In the rows, zero is written as 128.
Rows near named flat spaces through zero
q559_q339: [167 185 104 236 166 126 145  83 118  97 157 158 120  62 124 109 103 135
 118 134 121 211  76  64 130 166]
q559_q339: [ 78 116 114 113 119 123  92 124 129 146 113 124 154 127 154 152 143 100
 153 146 128  73 167 146 112 109]
q528_q129: [149 157 127 109 165 142 168  91 110 141  72 127 158 114 165 145 144 130
  99  81 121  91 130 114 153 116]
q559_q339: [120 128 101 161 137 136 103  83 133 109  88 193 148  72 181 120 166 154
 101 119 134 135 115 133 154 114]
q530_q99: [156 140  85 193 146 158 194 100  95 117  87 170 173  88 152 133 138 168
 143 109 112 205  45 110 178 134]
q559_q339: [ 76 138  96 173 135 135  92 160 120 131 220  24 116 134  74 135 115  78
 180 140 163 161 150 143  77 180]
q530_q99: [167 123 151  95 144 139 210 117  80 183 112 136 173 193 127 139 137 144
 142 104  83 175  95  86 148 110]
q568_q766: [ 60 114  36 152 129 142  47 136 147 105 109  53  79  32 118 112 146  98
 121 106 192  77 178 217 135 158]
q528_q129: [172 133  86 131 158 149 201 141  83 146 102  64 123 122 120 123 126 135
 127  72 132 168  74 162 165 156]
q559_q339: [ 96 122 116 146 119 122  86 112 133 135 142 118 128 109 134 118 149 123
 131 109 141 126 146 157 134 120]
q568_q766: [131 119 129 130 120 118 135 133 117 142 133 134 138 144 137 131 128 128
 145 134 115 141 112 137 129 121]
q530_q99: [169 124 190  62 138 106 132 110 128 164 134 151 104 181 121 103 135 134
  78 112 103 122 158  90 122 106]
q559_q339: [ 92 107 145 117 105 131  77 121 154 109 125 160 147 128 163 129 170 147
 115 117 151 101 148 167 133 101]
q568_q766: [125 110 126 116 138 139 141 144 107 154 164 126 130 175  89 127 125 116
 151 171 110 187 131  73  93 148]
q530_q99: [152 126  99 150 135 142 134 130 132  95 109 121 102  83 135 104 140 158
  95  89 157 153  91 175 164 146]
q530_q99: [164 116  88 138 134 167 189 144 115 115  99 104  95 100  68  98 116 166
 116  96 136 196  84 124 178 157]
q530_q99: [ 77 142 112 165 124 164 132 126 126 125 157  64 158 118  83 142 134 123
 170  93 153 147 141 126 137 139]
q528_q129: [139  94  63  99 142 148 147 134 112 142  60 147  95  97 109 111 127 131
 113 159 114 140 130 109 143 143]
q568_q766: [150 145 117 102 156 163 168 136 137  84  67 141 138 108 148 152 126 140
  95 134 144  89 121 109 131 144]
q568_q766: [102 138 134 186  89  82  76 129 146 118 166 122 127 101 154 130 111 113
 163 129 134 102 120 192 129 109]
q530_q99: [233 105 117 105 140 101 210 130  87 161  66 216 100 143 147 104  95 155
 107 175  54 186  49  85 153 123]
q528_q129: [158 131 107 101 181 137 148  89  88 173 103 128 127 131 147 111 162 124
  86  95 114 156 132 101 134 137]
q559_q339: [157 132 146  95 129 150 186 152 133 104  90 145 141 149 125 150 109 146
 123 144 121 110 108 102 133 129]
q568_q766: [143 138 180  95 122 126 144 182 141 107 183  69 118 192 103 144 105 118
 133 127 151 113 128 146  92 148]
q559_q339: [104 132 178 114  96 122 112 142 158 115 153 116 139 155 115 142 119 129
 142 121 138  86 154 139 122 106]
q528_q129: [102 124  53 197  99 123 106 148 140  99 111  89  90  38 106 116  95 120
 163 129 151 120 108 197 161 145]
q568_q766: [105 133 148  97 167 147  80 147 139 125 225  86  90 181  58 117 131  87
 107 182 155 166 200  42  30 188]
q528_q129: [163 137 145 137 120 161 204 183 133  82 147 113 129 160  72 144  83 152
 153 156 132 176  75  91 122 162]
q530_q99: [119 148 132 172 129 106 124 100 110 151 149 143 166 128 158 142 127 113
 160 131 105 140 114 118 123 113]
q559_q339: [167 155  77 142 192 137 196 171  75 142 154  85 121 156 100 161  68  66
 169 225 101 179  94  44  47 210]
q528_q129: [122  58 106  57 104 111  98 159 133 159  94 179  77 150 105 106 118 116
 125 217  96 116 165 109 103 119]
q528_q129: [140 133  98 140 103 103 153 162 126 127  94  73 101  93 126 137  78 110
 160 114 126  73 103 203 159 125]
q530_q99: [168 124 119 122 146 156 187 119 104 128  91 145 148 131 141 123 149 168
 108  90 123 174  78 126 168 129]
q568_q766: [122 133  53 135 181 145 113 122 119  83  49 204 163  73 238 175 150 106
 108 217 136  79 113 117  83 157]
q568_q766: [168 134 143  74 166 157 170  99 120 131  72 161 135 136 141 122 155 156
  65  97 121 123 135  81 148 122]
q559_q339: [121 136 104 160 138 107 104 105 111 159 149 109 113 105 123 111 125 104
 137 121 118 147 137 128 125 134]
q528_q129: [132 153 146 142 133 109 119 113 129 132 144 117 132 125 143 131 122 116
 125 110 127 109 133 133 124 122]
q568_q766: [132  86 108  78 127 139 152 161  95 172 126  71 119 173 109 119 148 127
 138  98 131 153 120 177 139 134]
q528_q129: [ 51 125 149 170  97 117  27  94 163 111 175 154 161 109 162 128 177 131
 137 114 158 109 169 163 119  96]
q530_q99: [120 147 147 157 126  98 117 107 109 169 176  98 145 147 132 129 126 105
 157 101 112 140 130 136 123 114]
[145 160 109 215 141 135 144  72 117 122 134 157 137  70 119 103 129 155
 125  93 117 203  88  90 170 131]
q530_q99
[134 130  85 150 138 153 157 129 113 132 116  73 107  93  85 109 123 136
 130  82 142 163 112 144 165 151]
q559_q339
[148 139  99  97 136 137 208 133 100 169  53  86 127 117  96 146  83 109
 153 115  91  84 131 105 163 120]
q559_q339
[121 148 140 148 136  97 108 128 121 148 179 116 127 148 125 139 101  85
 156 170 110 127 144  96  79 139]
q559_q339
[141 169 145 179 130  94 106 121 145 111 179 123  94 105 107 118  81 103
 132 155 123 130 132  96  99 146]
q528_q129
[117 138 179 144 109  97  83 109 145 148 204 111 104 148  90  98 124 122
 126 103 127 149 161 117 119 114]
q568_q766
[171 136 170 108 115 116 180 140 124 121 103 142 155 159 168 148 119 152
 127 101 114 103  82 160 154 102]
q568_q766
[138 123 164 109 107 121 132 141 141 130 148 107 110 152 100 114 120 141
 122 100 132 127 133 144 141 117]
q559_q339
[154 101  95 101 132 153 172 165 116 108  78 128 127 128 145 135 134 151
 120 130 139 134  83 168 147 143]
q530_q99
[145 160 157 140 125 144 161 119 152  93 115 147 131 112 102 134 101 148
 118 124 126 118 125  77 144 125]
q568_q766
[146 100  76 117 147 121 131 126  88 182 124  83  84 120 106  89 139 117
 117  99 121 176 122 158 145 147]
q559_q339
[163 147 191 108 108  88 150 120 137 153 136 138 113 157 110 122  87 125
 127 119  89  99 137 101 138  94]
q559_q339
[156 167 178 113 136 102 154 120 125 140 131 108 146 154 156 150 108 112
 124  99 114  74 128 132 126 109]
q528_q129
[119 148 205 119  89 118 130 152 166 106 175 101 131 169  88 141  95 131
 147 116 136  91 149 124 121 109]
q559_q339
[135 132 109 156 126 107 115  84 117 164 115 122 104  83 121  91 133 132
 115  74 114 143 131 145 175 109]
q559_q339
[111 120  90 155 117 112 117 150 124 110 105 163 152 109 182 164 112 106
 170 201 117  98 102 152 103 130]
q530_q99
[114 121 154  79 133 154 148 136 122 141 124 108 162 177 126 149 152 131
 129 108 134 112 148 121 123 118]
q530_q99
[147 126 114 135 130 145 142 126 138 112 117 133  88  99  78  98 114 149
 105 123 131 162 126  98 149 144]
q530_q99
[183 115 129 102 139 130 195 136  89 164 111 112 128 163 126 115 132 149
 121  87 107 175  78 144 161 127]
q530_q99
[ 83 120 122 117 111 125  83 157 153 110 141 104 120 127 122 147 118  98
 148 166 149  73 169 148  92 134]
q530_q99

Rows near named flat spaces through zero
q154-q973: [148 110 129 154  82 141  57 121 114 125 150 142 142 112 111 155 108 132
 161  99 132  65 172 203  80 156]
q366-q148: [136 146 126 130 198 153 171 100 105 123 164 104 133 154 151  55 129 111
 142 181  76 140 113 172 172  90]
q159-q324: [116 168 150 112 122 110 151 136 125 137 168 121 168 118 157 143 137 129
 103 123 118  83 138  75 129 163]
q366-q148: [ 95 185 120 151 132 151 134 153  91 112  86 117 120 106 165 143 108 189
 106 154 126 107 145 134 116 123]
q673-q390: [118 122 128  98 164  85 129  90 186 157 183 136 128 177  95 143 134 162
 135 115 144 169 105 110 110 150]
q159-q324: [129 124 129 112 140 139 125 122 188  94 153 189 125 172  90 128 123  99
 106 122  86 188 149 109 107 122]
q40-q902: [109 157 100 142 156 127 126  76 144 136 112 157 105 139  93  98 134 167
 128 141 135 157 121 133 126 125]
q159-q324: [135 128 111 157 116 126 132 107 166  88  68 166 108 105 107 120 136 115
 110 142 148 163 130 138 127  99]
q366-q148: [117  72 133 148 112 120 126  84 149 115 130 188  88 114  26  96 159 115
 138  90 163 156 113 156  93 183]
q673-q390: [ 98 157 149 159  90 159 178 213  44  81  55  90 129  57 195 150 122 129
  83 152 129  79 142 110 137 130]
q154-q973: [115 160 166  90 192 109 185 120 170 130 164 144 147 147 146  97 134 140
 102 146 120 151  93  71 139 132]
q708-q51: [136 129 130 139 114 119 136 132 128 123  93 116 123  91 145 129 138 131
 125 136 158 113 118 133 138 118]
q154-q973: [ 80 171  98 139 158 110 182  95  97 148  93 124 133 141 120  98 142 136
 100 148 131 157 101  42 168 126]
q673-q390: [159  95 132  95 160 101 102 144 195 123 166 107 152 202 157 193  86 126
 145 136 120 182 123 146 113  74]
q40-q902: [104 122 108 158 130 123 108 106 125 107 147 144 141 171  95 165 100 140
 131 124 117 146 153 159  86 139]
q40-q902: [112 165 148 109 152  62 168  98 192 139 173 118 143 122 138 159 153 186
 103 135 172 124 105 102 112 165]
q159-q324: [136  83 175 108 160 118 146 143 125 146 103 123 117 105 134  94 124 137
 152 119 182 128  63 124 132 128]
q154-q973: [ 93 175 105 171 143 109 169  68  86 136  88 137 157 108 121  83 139 124
 112 150 145 107 111  80 158 133]
q159-q324: [119 118 153 150 147  98 125 102 172  87 119 188 182 153 113 155  84 113
 117 123 151 142 124 111  79 123]
q159-q324: [130 160 113 126 113 150 113 126 155 117 119 158 100 114 116 120 143 144
 110 131 110 137 155 132 123 128]
q366-q148: [ 62 138 140  98 171 114 178 160  84 161 156  87 120 172 130 150 122 186
 113 122 128 156  93  62 123 171]
q40-q902: [104 202 141 151 165  83 226  98 135  99 120 105 176  95 186 115 147 134
  76 188 144 106 106  83 162 119]
q708-q51: [ 91 133 119 161 144 154  90 128  85 122  96 149 120 148 108 142  77 188
 144 124 136 127 136 164  78 134]
q366-q148: [177  60 152  71  95 165 125 218 139 133  93 106  71 100 147 114 154  72
 133 107 121 163 108 108 170  95]
q154-q973: [138  80 135 154 110 158 162 151  96  72  86 150 134 118 116  94 128  21
 114 135  97 154 131 121 153  99]
q154-q973: [133  90 139 136 114 137 120 108 127 119 147 169 126 126  75  96 140  84
 140 101 121 126 131 140 114 158]
q673-q390: [124 187 153 140 192 156 149  96  90 129 151 139 169 121 167  51 107 142
 138 167  96  70 122 150 141 120]
q154-q973: [119 136 117 111 136 132 126 150 159 120 103 138 106 150 130 152 119 148
 109 133 123 180 128 100 124 104]
q708-q51: [135 115 104 103 105 115  70 145 157 154 121 138 146 182 124 193  96 121
 132  96 123 160 146  70 115 107]
q159-q324: [176 101 141 103 112 125  38 157 158 166  85 124 132 117 165 166  85 162
 173 103 179 103 116 145 109  87]
q673-q390: [115  78 147 156 102 105 185 130  89 106  89 129 145  92 107 109 150  52
 114 115 162 124  95  83 149 149]
q673-q390: [159 171  99  86 139 146  83 119 200 151 118 164 109 153 135 116 129 140
 121 133  96 169 147  91 148  78]
q673-q390: [106 154 116 133 141 156 166 138  62 130 161  94 136 143 144 101 137 108
 119 149  69 114 143 122 160 137]
q154-q973: [156 113 115 162  79 131 111  70 100 142 118 157 138  70  85  60 170  58
 149 106 139  66 138 140 155 154]
q366-q148: [128 124 144 144 130 129 133 130 127 103 146 124 131 117 133 137 122 140
 131 136 132 109 136 180 104 140]
q673-q390: [130  99 119 124  87 128 112 141 171 108  91 171  90 119  82 149 144 112
 109 100 144 176 137 105 110 134]
q708-q51: [150 121 112 143 131 170 104  89 139 112 120 188 108 127  81  57 137  85
 141 129  92 144 146 163 136 111]
q154-q973: [110 145 102 167 121  90 102  88 140 125  91 140 155 135 120 175 100 164
 128 129 173 125 132 127  98 121]
q154-q973: [106 127 146 112 153 103 143 113  95 167 209  97 163 160 126 133 126 143
 146 112 123  94 115 116 120 180]
q708-q51: [129 138 119 120 122 124  88 118 186 134  95 168  89 119 101 144 127 187
 126 114 164 156 128 132  96 127]
q673-q390: [ 76 136 149 140 138 168 164 150  84  93 143 162 107 130  92 104 129 138
 101 122  93 135 141 126  96 182]
q708-q51: [122 164  97 130 144 116 116  93 132 151 144 121 149 160 133 133 120 142
 131 139 113 130 139 112 139 115]
q673-q390: [ 89 139 133  92 173 163 157 154 126 117 182 154 116 203 103 116 118 124
 102 127  49 194 139  82 120 143]
q708-q51: [128 136 116 123  98 133 135 130 135 126 118 145 114 110 110 117 158 101
 107 117 117 134 141  91 144 139]
q159-q324: [146 108  91  97  89 152 114 163  70 184 152  58 102 137 138 122 162  89
 148 112  84 120 142 108 190 126]
q40-q902: [120 131  90 185  84  99 133  99 105  99 135 100 160 126 124 179 132 100
 119 139 128 106 166 162 123 134]
q40-q902: [105 141 154 135 166 149 132 137 103 118 105 155 141 134 137 106  90 152
 128 134 129 122 113 120 107 126]
q40-q902: [119 132 100 155 151 128 121  94 122 117 130 131 140 166 115 130 105 129
 138 147 113 151 136 158 122 105]
q159-q324: [124 138 109 127 116 146 126 122 147 110 140 158 112 144  98 122 142 107
 109 125  90 158 157 119 127 131]
q366-q148: [108  75 148 149 101  97 142 139 102 129  82 118 117  90 103 149 134 136
 134  99 205 120  89 119 108 164]
q159-q324: [162  67 190  94 115  83 132 164 165 136 157 100 151 105 156 169 130 114
 144 100 185 101  92 129 112 147]
q708-q51: [129 126 124 144 124 163 131 113 116 114 107 159  88  96  94  70 151 121
 130 131 120 129 131 161 133 136]
q366-q148: [105 161 101 138 103 100  99 104 128 147 137 141 171 154 118 179 112 138
 116 107 129 110 157  72 109 149]
q708-q51: [142 123 133 120 109 133 114 121 183 107 120 186 114 119  96 121 141 107
 112 112 125 151 142 114 113 132]
q40-q902: [142 121 131 102 123 119 132 142 167 126 170 110 110 137 131 151 148 134
 123 127 117 147 136 144 127 134]
q673-q390: [ 91 148 136 147 121 121 177 157 104  92 137  95 121 112 145 167 137 159
  94 147 129 122 139 143 111 158]
q40-q902: [146 100 136 123 122 135  96 128 120 146 116 141 138 128 121 114 113 108
 154 107 138 115 119 124 128 121]
q159-q324: [ 80 164 140 133 190 166 134  98 123 112 146 205 122 168  80  75 102 166
 118 131  90 155 131 122  87 155]
q366-q148: [179  47 156  99 144 134 105 143 166 140 107 126  81 115 116  96 132 119
 174 116 169 161  78 183 134  96]
q366-q148: [ 87 139 126 148 107 141 192 118 104  94 137 160 104 103  73  90 179  94
  83 123 102 141 141  96 133 187]
q708-q51: [171  89 163 102 151 106 107 123 220 111 146 157 131 141 128 141 113 126
 144 124 155 158 108 163 100 102]
q159-q324: [126 177 107 143 170 118 171 114 140 112 102  87 122 124 179 122 130 164
 112 193 130 149 114 152 162  73]
q366-q148: [134 116 120 120 117 135  71 129 149 137 148 148 124 157 106 160 105 148
 146 104 121 135 152 151  91 134]
q673-q390: [150 129 132 166 133 138 126 111 119  91 136 120 149 113 149 119 114 112
 142 158 117  95 146 213 122 106]
q40-q902: [ 63 172 129 125 185 106 156 129 113 148 137  96 112 155 139 162 108 251
 118 146 158 146 100 123  96 156]
q366-q148: [124 189 129 123 168 119 151 112 144 127 154 114 155 138 174 124 121 157
 112 166 108 114 132 124 140 110]
q154-q973: [ 99 128 104 176 125 153 141 130  98  83  52 154 106 123 106 120 112 123
 109 146 127 166 134 136 121 104]
q40-q902: [115 157 131 160 176 140 124  80 123 116  95 175 142 127 119  78  98 155
 137 151 139 122 114 149 113 110]
q708-q51: [131 108 190  97 141 133 168 185 117 114 187  94 133 115 165 136 133 129
 124 127 118  99 116 151 116 161]
q154-q973: [143  81 115 133 112  59 109  80 151 170 149  94 139 133 102 163 143 134
 165 103 196 121  98 144 125 146]
q40-q902: [128  97  86 137  91 135 111 151  78 143 123  76 118 151 127 165 128 101
 142 120 108 140 146 134 150 116]
q708-q51: [109 123 182  93 173 120 172 169 116 136 207  74 122 137 161 143 129 187
 133 135 130 111 101 163 107 172]
[127 151 101 104 138 104 126  96  91 215 161  73 140 139 140 105 153 144
 154 121 132  95 106  84 180 141]
q673-q390
[124 186 128 115 121 158 137 189 130 105  80 119 119 106 193 152 116 154
  87 156 105 129 151  94 140  91]
q673-q390
[103 177 129 184 193  90 170  67 130  86 140 121 195 152 163 139  87 159
 119 189 138 114 122 172 108 103]
q40-q902
[155 101 152 129 126 106  62 106 149 165 101 146 138 100 125 131 101 172
 177  98 206  82  99 161  93 131]
q673-q390
[131 115 128 134 121 125 141 115 168  96  92 182 124 126  97 112 136  84
 104 124 130 171 124  92 130 114]
q159-q324
[119 153 132  70 183 113 126 162 130 185 154  73 145 188 189 162  95 184
 137 137 120 148  99  71 146  99]
q366-q148
[122 152 154 125 164 108 186 128 127 116 157  94 151 119 171 120 136 137
 113 162 129 111 108 133 144 128]
q366-q148
[102 165 147 147 147  99 198 128 139  86 131 111 145 106 160 147 138 150
  86 165 143 123 120 126 123 138]
q673-q390
[126 118 139 156 121 145  74 138 164  75 109 182 123 137 110 177  77 167
 130 121 139 139 160 199  47 123]
q154-q973
[146 131 116 123 130 111 119 107 121 163 135  99 144 128 145 120 134 123
 148 131 138 107 117 123 156 114]
q673-q390
[120 145 144 136  93 193 167 203  73  78  84 131 102  73 156 101 144  87
  86 142  81 111 157 114 150 127]
q40-q902
[111 194 130 144 115 144 131 168 108 101 108 108 142 101 191 172 107 176
  96 155 116  86 165 136 112 122]
q366-q148
[127 125 160  86 155 132 139 163 130 153 130 118 121 130 153 118 123 150
 130 121 137 132  96  91 135 129]
q40-q902
[ 88 147 131 181 147 145 163 104  67  91 104 155 155 121 114  92 109 113
 114 147 116 109 131 131 118 141]
q154-q973
[ 96 156 134 136 198 148 167 124 105 105 108 149 153 172 145  93  87 124
 112 165  93 166 110  94 137  90]
q40-q902
[108 177  84 147  95 106 140  84 154 126  94 164 126 112  96 127 164 118
  86 127 133 144 148  59 145 138]
q708-q51
[ 94 137 138 113 136 112 150 130 103 162 135 118 124 125 118 124 141 159
 122 110 149 119 103  75 129 171]
q673-q390
[112  94  92 116 105 137 123 153  74 175  98  84  81 137 105 130 147 129
 143 106 135 158 110  97 161 133]
q708-q51
[ 90 140 103 117 147 117 107 130 111 171 131 100 106 168 118 167 110 210
 140 118 145 152 117 116 109 142]
q708-q51
[141 122 121  91 196  88 124  68 216 156 201 135 125 200 101 124 130 161
 150 137 129 192 100 146 122 115]
q708-q51
[120 148 117 136 118 197 108 134 127  93 119 198  87 126  84  84 132 119
 111 125  68 149 172 148 110 135]
q673-q390
[136 108 135 133 116 168 154 118 120  98 141 173 102 109  79  53 167  57
 118 122  83 140 140 138 146 147]
q708-q51
[143 130  85 127 116 109  94 112 126 164 108 104 152 160 143 155 113 110
 143 127 128 138 132  92 158  85]
q708-q51
[ 86 171 120 108 170 142 184 130 114 145  97 133  86 126 122  75 154 165
  97 147 120 172  95  60 163 131]
q366-q148
[144  34 130 147  16 137  99 136 144  91 147 181  79  86  16 144 185  49
 127  53 136 132 169 168  85 209]
q159-q324
[ 93 173 134 108 147 109 171 142 180 106 137 140 112 139 133 161 141 179
  76 142 128 173 128  83 111 143]
q673-q390
[180 142 120 137  97 144 122 154 117 125  85  72 111  57 198 118 148 122
 138 162 140  80 136 185 174  78]
q154-q973
